Below are the code and all the weights of a small trained network. Each question names an input and a target symbol and asks about switching units off, where a switched-off unit gives its printed mean instead of its output.

import numpy as np


def w(rows, s, z=0):
    codes = np.array(rows[::2]) - 128.0
    scale = np.full(codes.shape[1], s)
    scale[-1] = z or s
    return codes * scale


def norm(h):
    return h / np.sqrt((h * h).mean(-1, keepdims=True) + 1e-5)


def f(y):
    return y / 2 * (1 + np.tanh(0.7978845608 * (y + 0.044715 * y**3)))


def softmax(a):
    e = np.exp(a - a.max(-1, keepdims=True))
    return e / e.sum(-1, keepdims=True)


def log_softmax(a):
    a = a - a.max(-1, keepdims=True)
    return a - np.log(np.exp(a).sum(-1, keepdims=True))


def net(x, mask):
    ids = ['Θβεζηλξπ'.index(c) for c in x.split()]
    T = len(ids)
    res = E[ids] + P[:T]
    u = 0
    for l in range(2):
        r = norm(res)
        for j in range(2):
            rows = slice(3 * j, 3 * j + 3)
            q, k, v = (r @ M[l][rows].T for M in (Q, K, V))
            z = softmax(np.where(np.tri(T) > 0, q @ k.T / 3**0.5, -1e9)) @ v
            o = O[l][rows]
            res = res + np.where(mask[u + j], z, o[:, -1]) @ o[:, :-1]
        u += 2
        y = f(norm(res) @ A[l][:, :-1].T + A[l][:, -1])
        res = res + np.where(mask[u : u + 4], y, B[l][:, -1]) @ B[l][:, :-1]
        u += 4
    return log_softmax(norm(res)[-1] @ U[:, :-1].T + U[:, -1])


Q, K, V, O, A, B = {}, {}, {}, {}, {}, {}
E = w([
[55,254,55],'Θ',
[57,92,156],'β',
[131,178,208],'ε',
[153,223,187],'ζ',
[203,177,64],'η',
[97,101,191],'λ',
[138,199,206],'ξ',
[220,81,162],'π',
],0.0089)
P = w([
[73,81,36],'0',
[139,252,251],'1',
[130,206,255],'2',
[159,196,242],'3',
[158,179,234],'4',
[148,194,212],'5',
[155,178,228],'6',
[166,174,213],'7',
[153,162,210],'8',
[153,175,219],'9',
[169,166,207],'10',
[173,163,224],'11',
[161,163,216],'12',
[150,168,200],'13',
],0.0032)
Q[0] = w([
[123,176,243],'L0H1',
[152,238,122],'L0H1',
[117,69,145],'L0H1',
[30,114,128],'L0H2',
[2,186,171],'L0H2',
[48,38,206],'L0H2',
],0.006)
K[0] = w([
[102,98,222],'L0H1',
[165,53,60],'L0H1',
[41,255,118],'L0H1',
[78,154,233],'L0H2',
[67,51,202],'L0H2',
[63,186,134],'L0H2',
],0.0058)
V[0] = w([
[103,47,38],'L0H1',
[78,25,2],'L0H1',
[133,101,139],'L0H1',
[100,223,97],'L0H2',
[190,249,176],'L0H2',
[144,90,50],'L0H2',
],0.004)
O[0] = w([
[161,4,109,35],'L0H1',
[170,16,117,3],'L0H1',
[179,130,168,121],'L0H1',
[50,157,101,163],'L0H2',
[12,156,162,217],'L0H2',
[138,155,41,65],'L0H2',
],0.0045,0.0043)
A[0] = w([
[82,3,155,22],'L0N1',
[120,65,225,26],'L0N2',
[123,33,132,9],'L0N3',
[198,84,74,9],'L0N4',
],0.0053,0.0015)
B[0] = w([
[135,248,120,30],'L0N1',
[69,253,53,144],'L0N2',
[155,188,207,7],'L0N3',
[201,204,154,10],'L0N4',
],0.0029,0.0012)
Q[1] = w([
[149,192,193],'L1H1',
[120,207,157],'L1H1',
[156,33,57],'L1H1',
[205,2,79],'L1H2',
[158,197,198],'L1H2',
[121,82,42],'L1H2',
],0.0096)
K[1] = w([
[174,40,67],'L1H1',
[158,44,35],'L1H1',
[86,255,237],'L1H1',
[212,209,232],'L1H2',
[72,101,29],'L1H2',
[189,223,204],'L1H2',
],0.0086)
V[1] = w([
[179,122,236],'L1H1',
[3,157,200],'L1H1',
[221,127,147],'L1H1',
[249,86,105],'L1H2',
[182,216,140],'L1H2',
[196,232,191],'L1H2',
],0.0049)
O[1] = w([
[189,60,161,64],'L1H1',
[115,114,254,132],'L1H1',
[215,80,73,98],'L1H1',
[91,195,134,5],'L1H2',
[197,228,96,139],'L1H2',
[189,224,89,111],'L1H2',
],0.0056,0.003)
A[1] = w([
[2,127,167,185],'L1N1',
[112,108,101,71],'L1N2',
[117,54,105,1],'L1N3',
[149,92,108,22],'L1N4',
],0.0057,0.005)
B[1] = w([
[128,51,77,254],'L1N1',
[65,186,86,101],'L1N2',
[116,223,255,99],'L1N3',
[41,200,210,95],'L1N4',
],0.0081,0.005)
U = w([
[51,110,187,223],'Θ',
[33,12,110,144],'β',
[93,186,247,134],'ε',
[89,217,241,1],'ζ',
[34,226,2,83],'η',
[250,72,171,198],'λ',
[99,217,211,58],'ξ',
[202,170,40,162],'π',
],0.0075,0.0036)

Each question gives the input, a string of symbols that net reads in full, and the target symbol t.
The units are the heads (3 rows each of Q, K, V and O) and the neurons (one row each of A and B). Each row of codes is followed by its name. A weight is (code - 128) times the scale printed after its matrix; where a second scale follows, it is the last column's (O, A, B and U).
mask holds one flag per unit, layer by layer, with each layer's heads first. A switched-off unit (its flag False) gives its mean, the last column of its rows in O or B, instead of its output. The means were averaged over made-up inputs and are rounded, as every weight is.
A unit's drop is (log p(t) with every unit on - log p(t) with that unit switched off) / (log p(t) with every unit on - log p(t) with every unit switched off).
top k neurons: the k neurons with the biggest drops, biggest first
k most important neurons of layer l: the k neurons of layer l with the biggest drops, biggest first
heads that matter: for each layer, one digit per head in row order, 1 if its drop is at least 0.15 and else 0, layers parted by /
drop of u: that unit's drop, to one decimal
input π Θ η ε η Θ ξ ζ β Θ ξ, target π: heads that matter => 00 / 10
input β ζ Θ Θ ζ, target β: heads that matter => 11 / 01
input π Θ λ, target π: heads that matter => 01 / 11
input η β π Θ β λ, target η: heads that matter => 00 / 11
input π ξ ζ ζ β ε β Θ Θ η ζ, target π: heads that matter => 00 / 10
input β Θ Θ, target β: heads that matter => 10 / 01
input β π π Θ, target β: heads that matter => 00 / 01
input β ε Θ Θ η η β β β ζ π π, target β: top 2 neurons => (L0N2; L0N1)
input π ε Θ ε π Θ η π Θ π ε, target π: heads that matter => 00 / 10
input λ ζ η λ β β ζ, target λ: 3 most important neurons of layer 0 => (L0N3; L0N1; L0N4)
input λ Θ ζ λ λ, target λ: heads that matter => 11 / 10
input β Θ λ ε π π ξ ζ β ε η, target β: 2 most important neurons of layer 0 => (L0N2; L0N1)
input β ε Θ λ ε Θ λ ε ε, target β: most important neuron of layer 1 => (L1N1)
input π ζ ε β ε ξ ζ ξ Θ Θ Θ ξ λ, target π: most important neuron of layer 1 => (L1N1)
input β Θ ζ ε β Θ η, target β: drop of L1H2 => 1.1
input λ β η ε π Θ β λ ξ, target λ: drop of L0H1 => 0.3
input η ξ ε λ η η η λ Θ ε ζ, target η: drop of L0H1 => 0.3
